Small tables with named rows and columns. After each table, cells are looked up by row and column.

Table laf
cols = kerola, vuz
tul: [-84.95, 67.59]
tofigos: [-59.16, 43.39]
pebega: [52.45, 61.03]
vorupur: [44.10, 55.75]
bego: [-45.73, 19.79]
damagez: [56.10, 50.75]

What is the kerola of damagez in laf?
56.10
What is the vuz of pebega in laf?
61.03
What is the vuz of bego in laf?
19.79
What is the vuz of damagez in laf?
50.75
What is the vuz of tul in laf?
67.59
What is the kerola of tofigos in laf?
-59.16
What is the kerola of bego in laf?
-45.73
What is the kerola of vorupur in laf?
44.10
What is the vuz of tofigos in laf?
43.39
What is the vuz of vorupur in laf?
55.75
What is the kerola of pebega in laf?
52.45
What is the kerola of tul in laf?
-84.95
Row with the largest kerola: damagez

fopaduf
        viziro  visomop
deta    35.866   50.090
vama    30.110   52.061
niniru  51.817   43.736
fug     37.853   49.917
pak     60.785   36.144
darez   42.827   48.780
mik     71.566   33.527
pufol   45.251   46.679
vevuz   71.064   29.192
naf     48.784   46.571
kun     81.919   30.080
vaf     50.983   46.467
besed   81.359   23.335

pak, viziro => 60.785
vaf, viziro => 50.983
darez, viziro => 42.827
vevuz, viziro => 71.064
fug, viziro => 37.853
kun, visomop => 30.080
darez, visomop => 48.780
niniru, viziro => 51.817
pufol, visomop => 46.679
vevuz, visomop => 29.192
naf, viziro => 48.784
fug, visomop => 49.917
besed, visomop => 23.335
niniru, visomop => 43.736
vama, visomop => 52.061

Table zem
|  | gam | vuvi |
|---|---|---|
| vebage | -86.742 | -69.540 |
| miti | -15.156 | -82.742 |
| sekav | -29.080 | -5.456 |
| pil | 85.544 | 30.834 |
| gef | 32.835 | -14.935 |

gam of sekav is -29.080
gam of pil is 85.544
gam of gef is 32.835
vuvi of vebage is -69.540
gam of miti is -15.156
vuvi of sekav is -5.456
gam of vebage is -86.742
vuvi of pil is 30.834
vuvi of gef is -14.935
vuvi of miti is -82.742

Table vedava
,kez,vuso,zoniboz,nov,rasazaz,zoka
fisu,-330,100,-36,60,-153,552
banilo,142,-120,-2,238,-8,-132
figorig,659,250,-800,317,-46,-313
dumevuz,-271,400,304,-167,107,882

rasazaz of dumevuz: 107
zoniboz of fisu: -36
zoka of figorig: -313
zoniboz of banilo: -2
rasazaz of figorig: -46
zoniboz of dumevuz: 304
kez of dumevuz: -271
rasazaz of fisu: -153
vuso of figorig: 250
vuso of fisu: 100
nov of figorig: 317
nov of fisu: 60
rasazaz of banilo: -8
vuso of dumevuz: 400
zoka of fisu: 552
zoniboz of figorig: -800
zoka of banilo: -132
vuso of banilo: -120

Table pabokom
         tet  gak   kef   rek  gobel  mabete
kirego   6.8  5.3  -1.0   0.3   -5.3    -0.1
fifop    8.0  5.9   0.8   0.9   -5.4     0.9
zoti     8.1  4.2  -0.3  -1.8   -5.2     1.2
tatir    6.3  6.0  -0.8  -1.0   -6.0     0.2
bokeli   8.0  4.8  -1.7  -0.7   -5.9     0.6
vit      6.9  5.7  -4.4  -2.0   -6.8    -0.1
gunono   9.0  5.3   1.6  -0.4   -6.1     1.9
bipekim  8.2  4.5   0.0  -1.6   -5.6     1.4

tet of kirego: 6.8
gobel of zoti: -5.2
tet of fifop: 8.0
gak of vit: 5.7
gak of tatir: 6.0
kef of gunono: 1.6
rek of bipekim: -1.6
mabete of tatir: 0.2
rek of fifop: 0.9
kef of fifop: 0.8
gobel of gunono: -6.1

bobobap.csv
,zimus,zodu,mafuza,vovubub,penipal,vogu
romim,68.866,38.408,28.352,23.597,6.305,88.341
sogefaz,44.073,32.358,65.123,52.284,48.937,47.094
zul,21.963,7.870,76.242,76.993,47.939,48.223
guno,80.532,93.634,11.607,20.422,26.732,68.792
lop,77.209,69.964,17.068,15.358,8.158,89.163
ritu,77.686,73.989,19.876,8.155,36.304,65.073
fus,19.577,6.342,87.122,80.878,56.459,35.659
kodofe,81.249,69.243,11.210,17.832,3.170,92.628
das,18.844,18.938,84.698,74.229,56.905,43.836

zul, vogu -> 48.223
fus, vogu -> 35.659
zul, vovubub -> 76.993
lop, vogu -> 89.163
ritu, vovubub -> 8.155
ritu, mafuza -> 19.876
ritu, zodu -> 73.989
guno, vovubub -> 20.422
kodofe, zimus -> 81.249
kodofe, penipal -> 3.170
Which row has the largest penipal? das

